In the rows, zero is written as 128.
Each row of numbers stands for one element and depends on some of the facts below. Use the named rows to name the rest.

Some elements and their rows:
[111 151 139 137 116 131 133 136 127 123 140 135 123 121 131 144 126 128
 121 125 132 131 129 142 126 118 127 127 113 132 120 129 125 116 133 113
 120 134] : muper
[128 103 176  87 101 122 157 157 116 130 102 127 114 101 142 131 133 103
 109 170 114 130 138 100 170  66 155 133 127 101 191  94 122 137  73 133
 119 121] : rudis
[183 103 120 126 105 129  83  99 138 116  54 122 109 181 125 133 116  82
  85 117 137 173  98 118 163 158  89 143 207 124 124 131 185 124 116  96
 173 103] : timadem
[130 138 120 134 129 111 134 119 135 127 139 116 131 123 131 139 121 124
 127 114 141 133 135 122 121 123 131 120 110 140 121 140 117 127 137 121
 132 117] : nuga
[124 106 131  65 193 123 141 117 138 126 126  92 137 139 204  86 180 130
 192  86 134 150  68 166 115 191 174 159 194 110 136 147 101  87  52 146
  99 180] : gastol
[117 130 119 135 130 122 130 123 143 123 129 135 124 133 128 129 132 137
 128 117 127 129 142 118 117 140 125 134 104 132 130 119 135 126 136 129
 122 120] : brife
[131 133 113 129 137 114 129 121 125 127 138 116 140 130 131 138 122 129
 127 122 133 134 133 130 124 132 130 122 116 138 124 136 119 134 135 124
 121 104] : dobo
[129 121 132 118 127 139 120 124 137 129 106 136 129 130 131 114 131 131
 137 129 124 124 127 117 133 128 128 122 122 124 134 123 139 121 124 130
 140 134] : keskom
[167 116 126 136 100 138  97 110 141 122  55 135  98 177 127 132 117  84
  81 114 121 176  96 125 168 153  87 139 204 127 130 124 188 117 115  83
 167 121] : fletor
[119 131 119 135 132 120 132 128 139 122 129 134 125 134 131 134 133 134
 126 117 132 128 146 120 116 141 127 133 103 131 132 120 132 126 136 129
 124 121] : ruklin
[113 152 131 135 114 130 135 137 122 122 137 124 117 113 131 139 114 125
 125 121 123 131 126 151 130 120 128 115 118 133 115 124 125 131 133 102
 121 130] : lazagur
[118 136 120 134 130 123 131 127 135 125 132 135 126 131 131 134 130 135
 127 120 127 131 141 125 118 134 124 131 108 135 127 120 132 123 135 125
 120 123] : gresi
[120 132 119 136 132 122 131 126 142 124 132 132 124 133 129 134 131 134
 126 116 129 128 143 119 114 140 125 134 104 133 131 119 132 124 134 130
 123 121] : brebri
[124 123 139 119 127 146 122 125 141 129  95 143 126 130 136 109 129 135
 136 134 112 127 123 121 137 124 126 114 122 125 137 117 148 118 120 126
 136 140] : kuri
[121 139 130 136 123 122 127 129 130 120 143 124 126 126 124 141 128 125
 122 123 143 126 134 123 118 125 128 140 115 128 119 137 122 121 137 129
 128 129] : dubom
[121 141 125 134 134 126 131 130 115 131 139 130 139 133 131 139 125 137
 122 132 127 136 128 142 127 126 125 126 118 134 129 127 123 127 133 125
 110 109] : stufel
[124 131 119 129 122 114 125 127 127 116 145 111 119 118 119 138 120 119
 127 118 147 121 140 131 117 134 131 132 117 126 111 133 119 137 136 127
 130 120] : dranes
[114 152 136 138 121 130 134 130 132 128 135 136 127 125 140 141 126 133
 124 119 129 138 128 132 127 115 129 120 104 139 125 131 128 111 137 109
 121 130] : gitre
[122 135 127 134 120 119 128 130 130 117 145 121 122 126 120 139 126 122
 123 124 148 121 138 127 114 131 129 139 118 124 115 134 121 130 135 130
 128 127] : dunuvul
[117 133 124 135 127 126 127 136 126 120 141 134 124 136 120 139 135 132
 118 131 134 121 140 130 115 139 123 148 118 125 126 122 130 128 132 137
 117 124] : gatru
[143 113 136 122 124 133 119 125 128 131 120 124 129 123 123 117 127 123
 133 141 128 118 122 120 135 121 126 126 147 120 130 135 128 133 120 140
 144 136] : vulo

Some facts about the elements:
{klolen} θ kani
{rudis, bilu} θ drisostu
{gastor} θ droras
{kevon} θ klolen
{kuri} θ brife
{bribal} θ leni
{tremer, nupum} θ dreful
{rostul} θ banurik
{troskun} θ gastol
{bizis} θ gresi
{rugis, vadek, fletor} θ tiflon
{vulo} θ seplaren
{plastel, zikebra} θ kluskul
{buse} θ grinisal
{buse, zitretin} θ gukel
{keskom, nugra} θ toplimon
{fubrir} θ ruklin
{drafi} θ tupli
{trivaplol} θ treme
{dadra} θ ragel
{gidrel, fusketas} θ droklem
{zitretin, nozi} θ dostum
{feplek} θ murik
{dezu} θ bribal
{fusketas} θ klare
{vuzis} θ vuklan
{gokli} θ druvebru
{stiflolun, druvebru} θ gokli
{gukel} θ nozi
{midru} θ segro
{drisostu} θ bilu
{kluskul} θ pluvil
{gravobri} θ kuri
{timadem, fletor} θ vadek
{fabra} θ skostil
{gastol} θ pluplak
{gastol, felas, pluplak, plilubun} θ troskun
{skabo} θ rustom
{fletor} θ timadem
{bebi} θ brison
{tumim} θ renak
{droklem} θ gidrel
{dreful} θ nupum
{detrum} θ stufel
{seplaren} θ drafi
{pluplak, plilubun} θ felas
{fubofa} θ peklan
{flidol} θ fepu
{mople} θ goflen
{zikebra} θ plastel
{kibro} θ stostom
lebir Φ [piner, fepu, stostom, pitroklun, gazum]
flodrubrel Φ [drede, makik, pitroklun]
rudis Φ [drede, midru, stiflolun, pitroklun]
solok Φ [gravobri, gokli, groskedur, drede]
gastor Φ [gatru, nuflil, makik]
kuri Φ [subil, brife]
bribal Φ [nolin]
tremer Φ [nupum, zeka, gazum]
rugis Φ [ragel, klolen, gastol, rostul]
kuram Φ [detrum]
droras Φ [nuga, segro, drisun, sifo]
plastel Φ [drede, gazum]
buse Φ [ruklin]
bilu Φ [nupum, feplek, gokli, drafi, vulo, klare]
skostil Φ [timadem]
drefe Φ [stipar, flidol]
klazipin Φ [gravobri, murik, banurik, stiflolun]
vadek Φ [brebri]
trivaplol Φ [dranes, kludo]
muper Φ [stipar, dubom, dunuvul]
dadra Φ [zikebra, stipar, midru, drerok]
dostum Φ [feplek, segro, goskaval, badrin]
renak Φ [zitretin]
fusketas Φ [nupum]
tiflon Φ [leni, zitretin]
brison Φ [nuflil, flasis]
vavi Φ [timadem, tupli, fepu, purel]
kluskul Φ [ragel, plinek, toplimon]
druvebru Φ [dreful, nugra, dranes, dogrel, dunuvul, gazum]
lebran Φ [groskedur, flazom, drapo, kludo]
fabra Φ [gamuplas, ragel]
droskin Φ [nuflil]
kisken Φ [treme, roklum, tupli]
drudron Φ [nupum, fubrir, drerok, kevon]
klonum Φ [felas]
davozem Φ [gamuplas, tupli, dobo, pimus, drisun]
lazagur Φ [feplek, nugra, peklan, detrum, gukel]
fletor Φ [divon]
skilok Φ [tanis]
tumim Φ [kibro, badrin, stiflolun]
putru Φ [vuzis, brutes, zeka]
falus Φ [bizis, dogrel]
droklem Φ [vuklan, tupli, goflen]
gitre Φ [plilubun, dezu, flidol]
fasku Φ [pluvil, stostom, rostul]
grovul Φ [flidol, sifo]
kladrom Φ [kufu, dranes, detrum, brutes, drisostu, drisun]
seplaren Φ [stiflolun]
stufel Φ [pliplus]
dobrofil Φ [feplek, flazom]
zodrol Φ [gravobri, divon, goflen]
fubofa Φ [fepu, groskedur, flazom]
grinisal Φ [bizis, kufik, gidrel, dogrel, gazum]
lovu Φ [kufu]
drogrek Φ [bizis, goflen]
ruto Φ [zeka]
pafem Φ [nupum, pliplus, ragel, tupli, zeka]
rustom Φ [klebo, makik, midru, zeka, gazum, klare]
brugrol Φ [stiflolun, drerok, zitretin]

Name these rows:
No name comes twice in this set of rows, the named rows included.
[148 108 143 127 131 132 125 122 140 140 120 136 134 129 123 118 142 129
 130 138 129 117 123  97 133 114 126 130 142 122 139 141 135 125 126 148
 153 143]	zitretin
[138 117 129 114 123 124 115 121 135 119 121 110 125 116 126 119 117 115
 138 127 142 118 128 118 127 125 134 120 129 123 115 140 125 133 125 133
 147 131]	detrum
[132 129 117 129 140 117 125 125 116 126 142 120 140 138 123 140 129 132
 122 130 136 133 136 130 119 134 127 132 123 130 128 136 122 131 135 135
 117 105]	pliplus
[116 106 133  71 190 123 147 118 158 127 119  97 114 133 205  82 183 125
 197  71 132 143  77 156 111 196 176 159 184 112 135 138 109  81  53 142
 109 203]	felas
[119 132 120 135 124 121 129 136 125 119 141 121 120 127 116 140 125 126
 120 127 136 121 138 134 117 139 126 138 122 123 122 123 124 136 133 131
 121 122]	kufik
[131 127 120 130 129 116 123 127 118 121 151 118 134 132 117 145 130 128
 121 133 146 123 135 127 116 135 127 144 128 125 120 137 118 134 132 143
 121 110]	zeka
[112 145 125 136 117 132 131 140 122 122 136 129 115 122 123 135 121 128
 124 128 122 129 131 149 126 133 128 125 123 128 117 116 126 132 130 116
 113 126]	falus
[114 149 130 131 120 132 127 134 117 124 139 129 129 123 131 142 121 131
 126 129 130 134 123 148 128 120 128 122 118 130 117 126 123 125 132 113
 112 118]	putru
[116 145 122 141 117 127 144 136 120 131 137 132 117 118 125 132 119 127
 123 123 113 131 128 148 131 131 127 114 125 132 124 114 125 138 132 105
 120 129]	lebran
[130 135 132 138 124 117 132 124 133 121 149 127 129 129 123 145 134 129
 121 122 148 127 136 117 116 123 129 144 117 130 122 145 122 121 137 132
 130 129]	stipar

The same elements again, as new rows of numbers:
Some rows with their names:
[118 108 129 130 120 124 130 131 123 167  99 128 145 121 130 108 151 122
 127 113 119 106 120 149 130 122 113 111 139 120 123 125 139 119 121 102
 128 123 134 109 150 156 130 137 137 120 117 125 122 133 131] : fepu
[106 120  94 147 110 132  91 122 116 153 143 113 108 132 118 106 133 147
 120 164 129 159 116 120 127 106 147 116 147 106 121 108 133 133 113 124
 140 103 120 125 122 150 124 146 120 144 148 122 145 124 122] : rustom
[112 115 113 129 113 120 135 128 128 131 134 133 129 126 121 132 152 112
 123 118 116 111 127 125 131 123 121 105 163 139 126 107 134 118 135 121
 137 122 142 113 122 149 122 130 116 120 127 145 119 130 124] : dreful
[124 122 138 110 109 138 149 148 132 146 110 141 147 132 122 115 150 126
 137 102 118 110 125 146 114 122 141 118 144 122 141 131 124 131 136 106
 117 129 129 126 134 135 124 133 118 103 122 144 121 137 111] : zeka
[144 109 135 131 153 132 131 119 126 125 110 134 133 131 136 143 126 127
 129 125 141 105 144 122 145 133 110 131  96 146 138 122 128 102 121 126
 137 135 129 123 128 124 128 123 136 133 133 131 130 139 120] : subil
[100 110 109 143 120 118 127 115 120 130 152 111 113 108 120 118 111 128
 119 142 124 145 119 127 119 142 123 123 132 144 114 126 138 131 145 148
 137 133 132 119 136 155 131 129 134 153 123 116 141 120 156] : drogrek
[147 127 150 126 100 130 142 142 140 128 117 124 154 126 124 124 128 140
 147 113 114 115 136 147 129 123 121 126 145 110 137 119 119 125 134 128
 115 117 113 122 122 111 107 127 137 113 132 146 135 120 105] : drerok
[119 155 119 109 130 146 125 129 116 134 134 137 111 118 124 131 105 144
 107 137 129 139 130 108 117 154 165 150 115 125 126 158 107 148 126 132
 136 146 124 159 125 134 134 115 106 124 116 124 144 141 142] : fabra
[140 142 146 129 107 121 143 160 158 133 195 193 190 115 116 128 146 145
 113 128 136 181 131 119 148  70 125 137 108  92 188 131 148 111 142  97
  76 126 165  98 150  96 199 176 130 111  83 105 139  88 142] : drafi
[129 117 116 120 126 144 121 131 131 115 159 137 111 154 114 148 112 145
 146 160 131 153 103 109 124 132 164 124  98 136 130 130 127 134 137 128
 134 123 105 140 111 139 135 135 112 140 137 138 145 123 109] : gastor
[135 156 126 119 127 127 126 129 128 124 124 133 138 130 138 137 131 114
 103  99 123 113 141 130 144 130 118 129 149 120 123 132 122 127 114 130
 124 137 147 125 125 112 124 116 123 110 123 135 111 129 127] : nuga
[128 116 120 133 146 124 110 111 124 126 129 132 125 124 128 151 114 134
 112 143 138 117 138 109 159 139 126 129 103 140 128 127 124 108 124 131
 146 134 120 130 124 137 125 116 123 148 135 130 145 129 120] : bribal
[126 109 124 141 137 125 106 108 119 148 110 131 131 117 130 130 133 132
 111 133 141 105 142 120 157 123 109 125 122 134 125 115 122 101 115 115
 149 124 130 115 132 143 113 130 122 143 136 131 140 140 121] : kani
[135 119 133 127 147 130 118 113 129 130 124 131 134 125 128 138 128 131
 129 131 142 118 135 119 142 135 116 134 102 140 135 127 126 111 123 128
 139 132 124 126 129 126 126 123 129 138 132 129 138 137 121] : nosa
[131 136 127 118 139 126 135 134 123 121 129 140 136 135 130 136 151 104
 113 104 124 115 135 125 136 124 127 124 149 135 124 122 132 128 116 122
 129 131 149 117 123 129 134 119 122 105 119 135 106 139 128] : kufu
[127 125 130 118 132 124 141 130 136 125 127 131 132 131 137 141 149 108
 128 114 119 120 113 138 138 134 116 110 137 131 123 122 145 125 128 115
 128 124 145 115 130 146 135 117 136 114 116 131 101 130 133] : kludo
[123 121 126 132 113 120 142 128 133 115 144 129 138 126 124 126 130 123
 134 119 118 118 146 131 131 121 122 119 150 140 135 113 126 122 137 142
 136 125 133 119 119 114 112 126 119 117 139 146 134 125 120] : dubom
[131 133 125 143 120 124 107 114 133 125 145 105 113 126 135 135  96 145
 134 150 124 164 116 129 137 136 120 130 118 102 110 126 136 138 130 142
 123 114 114 128 123 142 125 124 151 158 130 117 145 110 137] : klazipin
[104 134 107 132 132 130 106 122 121 148 137 116 103 118 126 121 103 136
 105 148 131 148 120 122 123 137 135 140 120 123 112 149 129 144 126 128
 132 132 131 139 133 148 140 129 125 152 119 109 140 131 155] : vavi
[134  99 125 145 142 126 112 112 121 146  99 124 138 120 132 138 138 131
 115 125 138  95 152 123 164 127 104 122 116 140 128 111 123  96 111 112
 142 125 133 112 141 135 116 126 132 133 135 134 136 143 113] : brife
[122 136 139 113 122 136 137 141 119 150 102 135 133 108 131 116 131 124
 113 109 125 110 140 138 125 136 133 140 137 125 127 151 115 127 122 116
 125 139 140 134 144 127 128 120 118 111 105 126 126 142 135] : gamuplas

Rows to name:
No name comes twice in this set of rows, the named rows included.
[128 125 113 132 135 121 114 125 130 139 124 128 135 134 138 129 160 110
 112 115 120 120 128 128 145 108 116 111 156 120 118 106 135 115 103 110
 128 113 150 109 129 135 133 130 130 115 129 134 105 138 123]	peklan
[128 142 119 136 104 141 109 123 128 129 146 114 118 131 120 125 102 151
 123 153 122 154 126 121 122 125 143 134 130 106 127 130 122 138 118 142
 125 119 116 139 116 124 122 134 122 140 141 126 155 122 121]	drudron
[108 144 105 133 118 137 100 130 117 149 136 121 107 119 121 111 114 144
 113 148 132 155 122 124 114 130 155 141 136 110 119 148 114 146 119 124
 132 135 122 148 132 145 134 132 116 136 126 119 148 130 138]	pafem
[120 124 114 131 122 128 104 121 136 129 149 109 110 137 133 131 113 145
 130 156 124 163  98 124 135 135 132 117 122 106 115 125 143 143 125 129
 121 116 120 129 130 154 134 136 140 154 127 113 130 113 135]	solok
[121 139 117 119 106 141 121 126 138 112 162 119 116 136 122 154  88 155
 137 152 108 161 102 120 126 148 153 127 116 115 117 138 133 148 143 144
 127 124 106 141 106 151 119 115 127 141 130 140 147 112 113]	rudis
[127 113 117 132 116 133 104 128 103 182  84 130 136 107 127 103 145 138
 103 122 136 100 149 133 133 116 130 134 141 116 127 129 109 110 103 100
 133 125 129 123 149 140 124 135 121 124 127 134 142 153 123]	toplimon
[122 109 141 116 105 126 165 142 133 138 121 132 137 131 127 120 152 125
 147 115 113 113 122 151 113 121 130 106 147 133 139 119 139 127 148 112
 118 123 132 108 131 146 124 135 125 111 117 145 114 131 118]	gazum
[117 128 111 134 122 136 104 125 112 162 113 120 124 118 123 106 132 143
 108 137 133 133 135 128 124 123 138 133 144 108 122 134 116 127 104 113
 131 122 128 129 134 142 127 137 124 134 134 126 146 139 134]	stufel
[141 149 152 112 109 128 161 168 164 112 205 195 181 119 116 143 135 144
 122 123 134 183 123 119 143  88 135 146  95 101 187 146 148 120 154 108
  78 131 157 112 144 103 200 159 123 106  75 114 134  89 141]	vulo
[123 147 118 125 108 140 120 123 139  98 167 123 121 138 123 140  90 154
 132 146 113 158 120 116 123 131 154 134 134 124 132 127 119 142 142 155
 130 122 108 144 103 120 114 119 116 137 147 143 151 112 115]	dadra
[117 106 127 127 117 130 134 134 123 165  99 125 137 118 122 105 149 133
 130 125 123 108 132 143 126 117 128 118 136 120 135 124 127 118 124  98
 123 120 126 115 142 149 132 143 133 127 124 133 132 141 118]	stostom
[142 145 148 104 134 127 151 143 148 107 125 140 144 150 139 158 136 109
 135 103 101 121 104 146 134 137 131 119 126 118 121 136 138 136 131 119
 112 133 135 126 118 130 130 107 134 102 110 143  99 124 114]	feplek
[127 146  98 147 128 122  83 116 116 133 139 120 122 118 138 120 127 129
  89 135 131 149 142 110 150 112 123 135 158 104 108 116 121 119  94 140
 141 117 143 136 114 124 126 123 120 128 138 120 135 127 142]	droras

The same elements again, as new rows of numbers:
Some rows with their names:
[128 139 119 151 126 118 131 129 166 111 119 102 148 122 131 135 127 127
 122 123 141 122 136 132 115 127 129 135 110 102 150 115 121 125 130 144
 172 125] : gravobri
[139 126 131 103 144 115 138 166 132 120 126 142 151 133 137 125 120 141
 132 123  83 123 125 134 109 140 135 166 114 126 123 105 101 100 122  99
 108 121] : tremer
[141 120 133 100 128 126 120 159 132 108 127 123 133 131 129 134 120 119
 126 118 121 133 131 130 142 138 120 142 141 153 129 136 119 102 149 125
 135 119] : fabra
[136 129 115  99 130 126 117 116 164 125 116 114 136 120 137 119 130 120
 126 131 133 139 130 129 114 122 132 142 123 126 139 116 125 123 131 150
 177 120] : feplek
[132 127 132 115 136 125 124 146 162  93 122 123 155 130 131 143 123 136
 122 121 140 110 134 123 115 128 118 115 116 117 168 109 116 107 136 138
 158 123] : seplaren
[119 123 124 159 121 129 133 117 102 143 122 118 132 126 116 125 130 133
 131 132 117 140 138 127 139 127 133 136 118 125 118 140 136 144 119 124
 136 135] : stostom
[137 123 129 123 137 121 127 133 182 106 118 108 156 128 120 145 130 135
 119 119 140 130 122 127 117 117 124 125 116 123 171 112 120 124 134 149
 197 129] : zitretin
[128 122 135 152 129 134 126 135 120 123 131 138 136 132 123 140 130 140
 121 134 130 115 122 125 126 126 120 107 123 120 120 118 130 132 128 130
  96 134] : renak
[125 131 135 116 132 130 137 127 114 136 139 133 118 132 126 130 130 127
 129 124 135 113 119 129 137 126 121 107 141 121 114 127 134 137 141 112
  93 133] : skilok
[120 142 123 181 116 127 136 112 117 130 128 115 127 122 128 128 130 128
 127 128 138 127 124 131 127 129 134 126 115 117 121 130 136 148 126 130
 127 134] : divon
[124 122 127 123 133 130 137 116 114 151 130 121 125 129 119 125 132 130
 132 129 124 126 134 126 137 119 127 119 129 110 107 121 135 144 121 110
 126 135] : flasis
[141 128 115 137 110 126 125 122 192 119 127 120 164 128 126 135 130 158
 102 127 143 139 133 137 109 115 119 133 113 117  92 139 121 118 119 166
 153 121] : stiflolun
[126 129 126 175 118 129 130 124 100 127 125 122 125 124 123 126 129 118
 128 125 123 137 125 131 141 131 131 134 128 145 107 140 138 144 136 133
 117 132] : treme
[142 120 128 119 127 123 120 142 170 121 116 120 144 130 120 140 128 130
 122 123 126 134 128 126 115 128 123 132 122 133 144 122 115 117 124 143
 158 125] : fubrir
[115 138 120 150 126 130 129 101 109 141 131 124 116 120 136 113 131 126
 135 133 130 133 132 127 129 121 134 136 121 123 124 126 140 143 124 129
 135 131] : kludo
[126 121 124 135 131 129 140 114 123 159 126 117 129 127 114 124 133 129
 133 131 121 130 139 125 132 117 127 124 125 108 109 126 137 150 116 116
 140 137] : nuflil
[134 112 128 147 123 132 128 128 100 139 125 128 129 126 117 129 130 119
 127 126 120 141 130 129 145 126 130 137 135 148 102 145 134 139 139 127
 118 134] : plinek
[131 124 125 144 128 138 117 106 118 136 126 136 123 121 132 123 134 122
 122 134 132 135 118 126 123 117 134 126 131 141 118 123 139 139 137 152
 118 132] : segro
[138 159 133  37  96 147 139 169 163 121 119  79  84 121 136 127 131  68
 122 135 122  86 138 126 117 144  80  63 154 136 146 102  88 129 130 114
  72 116] : vadek
[114 126 119 176 122 125 136 111 111 149 120 123 130 123 119 119 134 136
 136 133 117 148 141 127 122 123 143 145 108 128 140 143 134 146  97 137
 155 134] : gazum
[152 114 125  87 121 126 115 148 147 152 115  97 120 125 142 148 130  78
 132 127 116 177 123 157 125 136 157 143 171  77  87 134 119 106 133 121
 142 121] : gastol

Which element is each row?
No name comes twice in this set of rows, the named rows included.
[134 118 123 129 129 122 129 129 173 125 115 116 150 130 118 135 129 137
 125 127 126 136 134 127 109 123 129 143 112 122 161 123 116 124 106 143
 175 127]	midru
[118 135 136 171 130 135 125 138  96 118 135 140 136 132 133 136 126 140
 123 136 134 100 131 122 125 133 124 101 116 105 113 119 130 121 131 123
  85 132]	klazipin
[125 162 129  99 100 135 137 160 153 103 119  91 106 123 140 130 124  95
 125 128 132  93 137 130 114 147 101  89 133 122 153 113  98 123 129 123
 101 117]	fletor
[118 130 126  81 150 122 123 119 171 106 124 119 143 119 134 124 127 134
 133 119 130 136 128 121 129 117 134 145 123 136 187 122 127 109 138 145
 236 122]	gukel
[111 146 130 169 124 122 141 126  99 118 138 137 119 129 133 126 125 135
 133 130 129 116 124 128 132 142 133 124 121 124 132 138 129 133 124 115
 107 130]	drogrek
[127 113 141  92 148 124 126 165 137  85 128 120 155 126 114 141 121 132
 132 108 114 130 132 123 157 129 124 138 131 147 175 138 123 100 158 122
 213 127]	kluskul
[126 136 120  94 135 116 128 116 167 123 123 126 124 123 134 117 127 123
 134 123 134 140 128 129 113 126 137 150 123 132 169 126 120 120 116 138
 179 120]	nugra
[144 143 122  92 155  94 163 142 148 143 133 146 155 125 153 113 126 138
 135 110  64 127  95 152  78 134 159 204  99 122  99  67  86 125 107  85
  95 125]	dreful
[131 125 123 147 120 134 122 105 122 135 128 134 119 118 129 119 134 118
 126 132 121 149 116 129 132 122 140 146 134 156 122 136 139 144 133 147
 127 130]	drisun
[142 124 106 108  90 125 127 115 189 124 146 134 164 127 129 118 125 191
  90 133 145 151 140 143 127 111 109 146 117 125  24 178 128  96 124 172
 141 108]	gokli
[125 128 136  79 148 117 133 131 171  97 131 111 145 124 123 138 125 129
 130 110 136 120 121 127 138 120 125 125 129 128 179 120 123 115 145 122
 210 127]	nozi

